Below are the code and all the weights of a small trained network. Each question names an input and a target symbol and asks about switching units off, where a switched-off unit gives its printed mean instead of its output.

import numpy as np


def w(rows, s, z=0):
    codes = np.array(rows[::2]) - 128.0
    scale = np.full(codes.shape[1], s)
    scale[-1] = z or s
    return codes * scale


def norm(h):
    return h / np.sqrt((h * h).mean(-1, keepdims=True) + 1e-5)


def f(y):
    return y / 2 * (1 + np.tanh(0.7978845608 * (y + 0.044715 * y**3)))


def softmax(a):
    e = np.exp(a - a.max(-1, keepdims=True))
    return e / e.sum(-1, keepdims=True)


def log_softmax(a):
    a = a - a.max(-1, keepdims=True)
    return a - np.log(np.exp(a).sum(-1, keepdims=True))


def net(x, mask):
    ids = ['βγδεζηθμξσφω'.index(c) for c in x.split()]
    T = len(ids)
    res = E[ids] + P[:T]
    r = norm(res)
    for j in range(3):
        rows = slice(2 * j, 2 * j + 2)
        q, k, v = (r @ M[0][rows].T for M in (Q, K, V))
        z = softmax(np.where(np.tri(T) > 0, q @ k.T / 2**0.5, -1e9)) @ v
        o = O[0][rows]
        res = res + np.where(mask[j], z, o[:, -1]) @ o[:, :-1]
    y = f(norm(res) @ A[0][:, :-1].T + A[0][:, -1])
    res = res + np.where(mask[3:7], y, B[0][:, -1]) @ B[0][:, :-1]
    return log_softmax(norm(res)[-1] @ U[:, :-1].T + U[:, -1])


Q, K, V, O, A, B = {}, {}, {}, {}, {}, {}
E = w([
[141,121,36],'β',
[147,203,94],'γ',
[85,86,128],'δ',
[148,97,73],'ε',
[166,96,82],'ζ',
[192,137,72],'η',
[114,99,143],'θ',
[75,110,94],'μ',
[66,78,116],'ξ',
[120,170,124],'σ',
[156,145,249],'φ',
[47,81,186],'ω',
],0.018)
P = w([
[223,10,201],'0',
[108,125,89],'1',
[101,132,87],'2',
[104,134,91],'3',
[94,133,97],'4',
[111,122,105],'5',
[98,129,99],'6',
[92,142,105],'7',
[93,120,113],'8',
[102,127,120],'9',
[88,123,118],'10',
[99,126,127],'11',
[101,124,125],'12',
],0.012)
Q[0] = w([
[158,165,137],'H0',
[39,121,119],'H0',
[81,164,174],'H1',
[182,229,110],'H1',
[116,107,113],'H2',
[3,121,193],'H2',
],0.049)
K[0] = w([
[184,105,165],'H0',
[4,91,161],'H0',
[114,152,215],'H1',
[34,254,103],'H1',
[145,178,142],'H2',
[227,25,171],'H2',
],0.036)
V[0] = w([
[188,171,138],'H0',
[134,210,101],'H0',
[74,236,254],'H1',
[27,32,212],'H1',
[213,161,214],'H2',
[85,233,113],'H2',
],0.023)
O[0] = w([
[178,84,128,36],'H0',
[121,102,175,60],'H0',
[104,241,138,8],'H1',
[167,141,250,111],'H1',
[35,186,147,139],'H2',
[135,92,65,31],'H2',
],0.026,0.014)
A[0] = w([
[49,113,24,36],'N0',
[169,2,41,254],'N1',
[155,65,214,76],'N2',
[55,124,187,152],'N3',
],0.026,0.0056)
B[0] = w([
[227,174,143,172],'N0',
[253,19,156,251],'N1',
[72,144,71,165],'N2',
[177,100,52,190],'N3',
],0.038,0.024)
U = w([
[86,77,238,83],'β',
[238,148,98,81],'γ',
[8,29,161,90],'δ',
[83,101,211,128],'ε',
[165,54,183,253],'ζ',
[65,90,42,86],'η',
[71,85,73,85],'θ',
[97,131,164,145],'μ',
[96,145,136,130],'ξ',
[160,213,33,32],'σ',
[202,191,249,32],'φ',
[59,137,91,115],'ω',
],0.013,0.0038)

Each question gives the input, a string of symbols that net reads in full, and the target symbol t.
The units are the heads (2 rows each of Q, K, V and O) and the neurons (one row each of A and B). Each row of codes is followed by its name. A weight is (code - 128) times the scale printed after its matrix; where a second scale follows, it is the last column's (O, A, B and U).
mask holds one flag per unit, heads first, then neurons. A switched-off unit (its flag False) gives its mean, the last column of its rows in O or B, instead of its output. The means were averaged over made-up inputs and are rounded, as every weight is.
A unit's drop is (log p(t) with every unit on - log p(t) with that unit switched off) / (log p(t) with every unit on - log p(t) with every unit switched off).
The circuit of an input: a set's keep is (log p(t) with only the set's units on - log p(t) with every unit switched off) / (log p(t) with every unit on - log p(t) with every unit switched off). Starting from all 7 units, units are removed one at a time, each time the one whose removal leaves the highest keep (on an exact tie, the one counted first), for as long as the keep stays at least 0.8.
circuit, biggest first: the units of the circuit, biggest drop first
unit that matters most: the unit with the biggest drop
top k neurons: the k neurons with the biggest drops, biggest first
heads that matter: for each layer, one digit per head in row order, 1 if its drop is at least 0.15 and else 0, layers parted by /
drop of u: that unit's drop, to one decimal
input ζ δ η μ η ζ θ μ, target η: circuit, biggest first => (H2 N1 H1 H0)
input ξ μ ξ σ ξ β ξ, target β: unit that matters most => H1
input ζ ω φ μ μ η ξ β ω ε ω θ, target η: circuit, biggest first => (H2 N1 H1 N2)
input ξ ζ μ, target β: top 2 neurons => (N1 N0)
input γ γ φ, target φ: heads that matter => 110
input μ ζ μ φ φ ω, target δ: heads that matter => 011
input ζ θ μ μ γ σ μ, target η: heads that matter => 001
input μ η ε ω ζ ξ η θ δ ζ θ ξ, target δ: circuit, biggest first => (N0 H1 N2 N1)
input μ ζ β μ γ γ ζ φ ω ξ η σ γ, target σ: heads that matter => 010
input ω θ φ ω θ θ ε ξ δ β η μ, target φ: heads that matter => 010
input ξ β φ μ μ φ ω ω ζ δ, target β: top 2 neurons => (N0 N1)
input γ θ ε μ σ ζ ω δ γ η η δ θ, target σ: heads that matter => 001
input ω δ γ ξ μ ζ δ γ σ ω, target φ: top 2 neurons => (N1 N3)
input ξ γ ω, target β: top 2 neurons => (N0 N1)
input γ φ σ β γ ω ω φ δ μ, target σ: drop of N1 => 0.4
input ζ ζ ζ θ ε ω γ μ μ σ, target σ: drop of N2 => 0.0
input ω β β μ ε β μ ε γ β φ ω θ, target φ: drop of H1 => 2.0
input ω μ δ ξ σ η θ, target φ: drop of N1 => 0.1
